Below is a small trained network, with its code and all its weights. Each question gives an input and a target symbol and asks what happens when units are switched off, that is, made to give their printed mean instead of their output.

import numpy as np


def w(rows, s, z=0):
    codes = np.array(rows[::2]) - 128.0
    scale = np.full(codes.shape[1], s)
    scale[-1] = z or s
    return codes * scale


def f(y):
    return np.maximum(y, 0)


def softmax(a):
    e = np.exp(a - a.max(-1, keepdims=True))
    return e / e.sum(-1, keepdims=True)


def log_softmax(a):
    a = a - a.max(-1, keepdims=True)
    return a - np.log(np.exp(a).sum(-1, keepdims=True))


def net(x, mask):
    ids = ['αβδελφ'.index(c) for c in x.split()]
    T = len(ids)
    res = E[ids] + P[:T]
    u = 0
    for l in range(2):
        q, k, v = (res @ M[l].T for M in (Q, K, V))
        z = softmax(np.where(np.tri(T) > 0, q @ k.T / 3**0.5, -1e9)) @ v
        res = res + np.where(mask[u], z, O[l][:, -1]) @ O[l][:, :-1]
        u += 1
        y = f(res @ A[l][:, :-1].T + A[l][:, -1])
        res = res + np.where(mask[u : u + 8], y, B[l][:, -1]) @ B[l][:, :-1]
        u += 8
    return log_softmax(res[-1] @ U[:, :-1].T + U[:, -1])


Q, K, V, O, A, B = {}, {}, {}, {}, {}, {}
E = w([
[117,146,7],'α',
[213,239,177],'β',
[31,104,48],'δ',
[119,161,108],'ε',
[61,151,164],'λ',
[194,145,50],'φ',
],0.011)
P = w([
[253,61,112],'0',
[96,175,198],'1',
[107,197,175],'2',
[98,207,165],'3',
[101,224,151],'4',
[105,221,133],'5',
[86,235,145],'6',
[84,239,130],'7',
[69,232,136],'8',
],0.0051)
Q[0] = w([
[183,159,76],'0.h0',
[103,250,230],'0.h0',
[101,1,28],'0.h0',
],0.0087)
K[0] = w([
[153,83,104],'0.h0',
[180,248,127],'0.h0',
[69,65,118],'0.h0',
],0.017)
V[0] = w([
[111,143,85],'0.h0',
[154,107,81],'0.h0',
[2,57,87],'0.h0',
],0.0068)
O[0] = w([
[192,106,125,157],'0.h0',
[132,111,2,116],'0.h0',
[32,29,124,2],'0.h0',
],0.0068,0.0028)
A[0] = w([
[33,172,158,88],'0.n0',
[103,189,82,2],'0.n1',
[174,73,94,121],'0.n2',
[162,48,62,41],'0.n3',
[2,171,149,55],'0.n4',
[96,166,122,170],'0.n5',
[44,84,102,161],'0.n6',
[147,206,140,160],'0.n7',
],0.0081,0.0037)
B[0] = w([
[172,138,27,188],'0.n0',
[101,137,253,149],'0.n1',
[105,125,111,139],'0.n2',
[104,5,88,137],'0.n3',
[122,88,29,191],'0.n4',
[101,227,143,206],'0.n5',
[65,126,160,187],'0.n6',
[172,196,82,255],'0.n7',
],0.0057,0.0056)
Q[1] = w([
[119,83,245],'1.h0',
[121,190,47],'1.h0',
[151,121,54],'1.h0',
],0.012)
K[1] = w([
[6,228,111],'1.h0',
[250,3,64],'1.h0',
[253,88,93],'1.h0',
],0.0046)
V[1] = w([
[206,35,89],'1.h0',
[69,2,210],'1.h0',
[38,5,43],'1.h0',
],0.0074)
O[1] = w([
[218,216,39,155],'1.h0',
[21,255,140,1],'1.h0',
[66,169,62,105],'1.h0',
],0.0082,0.0088)
A[1] = w([
[103,172,255,151],'1.n0',
[124,160,65,103],'1.n1',
[53,176,129,255],'1.n2',
[153,47,242,28],'1.n3',
[162,169,149,251],'1.n4',
[127,71,132,207],'1.n5',
[91,41,52,113],'1.n6',
[128,50,177,78],'1.n7',
],0.0088,0.0039)
B[1] = w([
[119,84,254,158],'1.n0',
[116,164,123,232],'1.n1',
[115,48,190,233],'1.n2',
[117,242,100,232],'1.n3',
[126,58,164,254],'1.n4',
[95,86,151,194],'1.n5',
[49,211,197,203],'1.n6',
[114,214,136,188],'1.n7',
],0.0079,0.007)
U = w([
[89,222,52,2],'α',
[127,207,176,60],'β',
[48,171,148,197],'δ',
[120,2,136,121],'ε',
[81,11,207,203],'λ',
[148,82,50,189],'φ',
],0.0084,0.0062)

Each question gives the input, a string of symbols that net reads in full, and the target symbol t.
The units are the heads (3 rows each of Q, K, V and O) and the neurons (one row each of A and B). Each row of codes is followed by its name. A weight is (code - 128) times the scale printed after its matrix; where a second scale follows, it is the last column's (O, A, B and U).
mask holds one flag per unit, layer by layer, with each layer's heads first. A switched-off unit (its flag False) gives its mean, the last column of its rows in O or B, instead of its output. The means were averaged over made-up inputs and are rounded, as every weight is.
A unit's drop is (log p(t) with every unit on - log p(t) with that unit switched off) / (log p(t) with every unit on - log p(t) with every unit switched off).
The circuit of an input: a set's keep is (log p(t) with only the set's units on - log p(t) with every unit switched off) / (log p(t) with every unit on - log p(t) with every unit switched off). Starting from the 12 units with the biggest drops (on a tie, the unit counted first), units are removed one at a time, each time the one whose removal leaves the highest keep (on an exact tie, the one counted first), for as long as the keep stays at least 0.8.
units of the circuit, in order: the units of the circuit, biggest drop first
top k neurons: the k neurons with the biggest drops, biggest first
k most important neurons of layer l: the k neurons of layer l with the biggest drops, biggest first
input λ δ ε λ λ ε δ, target λ: units of the circuit, in order : [1.h0]
input ε λ λ λ λ λ λ β φ, target ε: units of the circuit, in order : [1.h0; 1.n3]
input β φ β ε, target β: units of the circuit, in order : [1.n3; 0.h0; 1.h0; 1.n7]
input β φ β β ε λ λ, target β: units of the circuit, in order : [1.n3; 0.h0; 1.h0]
input φ β λ α α ε φ β, target φ: units of the circuit, in order : [1.h0; 1.n6]
input α α ε λ α α β, target α: top 3 neurons : [0.n7; 0.n3; 0.n5]
input λ λ β δ ε, target λ: 2 most important neurons of layer 1 : [1.n0; 1.n3]
input α λ α α φ α δ δ, target α: units of the circuit, in order : [1.h0; 0.n3; 0.h0; 0.n5]
input δ ε δ, target δ: 2 most important neurons of layer 1 : [1.n2; 1.n6]
input α λ β φ λ, target α: top 3 neurons : [0.n3; 0.n7; 0.n5]
input α φ δ λ β δ β φ, target α: units of the circuit, in order : [1.h0; 0.h0; 0.n3]
input δ β λ α δ, target δ: top 2 neurons : [0.n3; 1.n6]
input λ λ λ λ δ β, target λ: 2 most important neurons of layer 0 : [0.n0; 0.n4]
input λ λ β λ ε ε, target λ: most important neuron of layer 0 : [0.n5]
input φ λ λ λ, target φ: top 2 neurons : [0.n0; 0.n3]
input β ε ε ε, target β: units of the circuit, in order : [1.n3; 1.h0; 0.h0; 1.n7]
input φ λ λ α β β φ ε, target φ: 2 most important neurons of layer 1 : [1.n6; 1.n3]
input δ λ ε λ λ α ε λ α, target δ: top 2 neurons : [1.n2; 0.n3]
input α λ ε φ λ ε ε, target α: 3 most important neurons of layer 0 : [0.n3; 0.n5; 0.n7]
input λ δ β, target λ: 3 most important neurons of layer 0 : [0.n0; 0.n4; 0.n6]
input λ δ δ λ ε λ β φ, target λ: top 2 neurons : [1.n3; 0.n6]
input ε β ε α α φ, target ε: top 2 neurons : [1.n3; 0.n4]
input φ ε λ α λ λ φ ε, target φ: most important neuron of layer 0 : [0.n3]
